Here is a tiny trained network, its code and every weight. The questions are about switching its units off for an input and a class, where a switched-off unit gives its printed mean instead of its output.

import numpy as np


def w(rows, s, z=0):
    codes = np.array(rows[::2]) - 128.0
    scale = np.full(codes.shape[1], s)
    scale[-1] = z or s
    return codes * scale


def f(y):
    return np.maximum(y, 0)


def log_softmax(a):
    a = a - a.max(-1, keepdims=True)
    return a - np.log(np.exp(a).sum(-1, keepdims=True))


def net(x, mask):
    res = np.array(x, float).reshape(1, 4) / 4 @ E
    y = f(res @ A[0][:, :-1].T + A[0][:, -1])
    res = res + np.where(mask, y, B[0][:, -1]) @ B[0][:, :-1]
    return log_softmax(res[-1] @ U[:, :-1].T + U[:, -1])


A, B = {}, {}
E = w([
[2,93,165,165,102,139,104,79,185,150,136],'x0',
[96,19,117,135,198,172,140,119,172,112,112],'x1',
[158,144,84,14,173,225,176,118,93,87,216],'x2',
[149,157,187,98,170,128,85,105,129,52,59],'x3',
],0.0092)
A[0] = w([
[182,29,108,157,199,176,182,202,122,93,3,177],'neuron 1',
[128,246,113,95,75,120,135,177,11,67,82,151],'neuron 2',
[97,95,228,153,117,105,62,218,234,100,29,254],'neuron 3',
[90,160,145,103,125,235,123,8,175,97,135,164],'neuron 4',
[192,255,112,115,128,135,152,243,70,128,211,117],'neuron 5',
[170,193,97,114,71,85,230,251,16,158,148,164],'neuron 6',
],0.0054,0.0053)
B[0] = w([
[21,142,191,128,45,82,155,130,190,105,109,211],'neuron 1',
[124,124,154,195,82,108,113,155,166,109,115,213],'neuron 2',
[36,176,178,126,106,84,177,132,197,107,60,255],'neuron 3',
[122,132,110,109,137,103,167,110,120,51,35,194],'neuron 4',
[167,142,192,180,98,108,148,162,114,169,166,220],'neuron 5',
[125,154,140,165,8,174,126,205,170,150,167,231],'neuron 6',
],0.011,0.0092)
U = w([
[141,93,93,19,168,182,176,59,100,78,102,105],'0',
[234,114,103,136,246,41,95,75,49,199,134,4],'1',
[231,153,129,109,91,208,100,168,96,174,190,54],'2',
[189,151,193,98,197,143,121,62,2,167,140,25],'3',
[34,135,176,199,100,80,190,92,200,136,72,223],'4',
],0.0076,0.0025)

Each question gives the input, the list of numbers given to net, and the class t.
The units are the neurons (one row each of A and B). Each row of codes is followed by its name. A weight is (code - 128) times the scale printed after its matrix; where a second scale follows, it is the last column's (A, B and U).
mask holds one flag per neuron, in row order. A switched-off neuron (its flag False) gives its mean, the last column of its row in B, instead of its output. The means were averaged over made-up inputs and are rounded, as every weight is.
A unit's drop is (log p(t) with every unit on - log p(t) with that unit switched off) / (log p(t) with every unit on - log p(t) with every unit switched off).
The circuit of an input: a set's keep is (log p(t) with only the set's units on - log p(t) with every unit switched off) / (log p(t) with every unit on - log p(t) with every unit switched off). Starting from all 6 units, units are removed one at a time, each time the one whose removal leaves the highest keep (on an exact tie, the one counted first), for as long as the keep stays at least 0.8.
circuit, biggest first: the units of the circuit, biggest drop first
top k neurons: the k neurons with the biggest drops, biggest first
drop of u: that unit's drop, to one decimal
input [1,-6,8,5], class 2: circuit, biggest first -> neuron 3
input [0,7,5,4], class 0: circuit, biggest first -> neuron 3; neuron 6
input [2,-5,5,0], class 2: top 2 neurons -> neuron 3; neuron 1
input [-1,0,8,6], class 0: top 2 neurons -> neuron 3; neuron 4
input [-2,2,5,1], class 0: top 3 neurons -> neuron 3; neuron 6; neuron 2
input [0,-3,7,6], class 3: top 4 neurons -> neuron 3; neuron 1; neuron 6; neuron 4
input [-6,2,5,-6], class 2: drop of neuron 5 -> 0.0
input [-3,-2,8,3], class 2: drop of neuron 3 -> 0.4
input [4,7,6,2], class 0: drop of neuron 1 -> -0.1
input [-2,-7,6,5], class 2: drop of neuron 3 -> 0.3
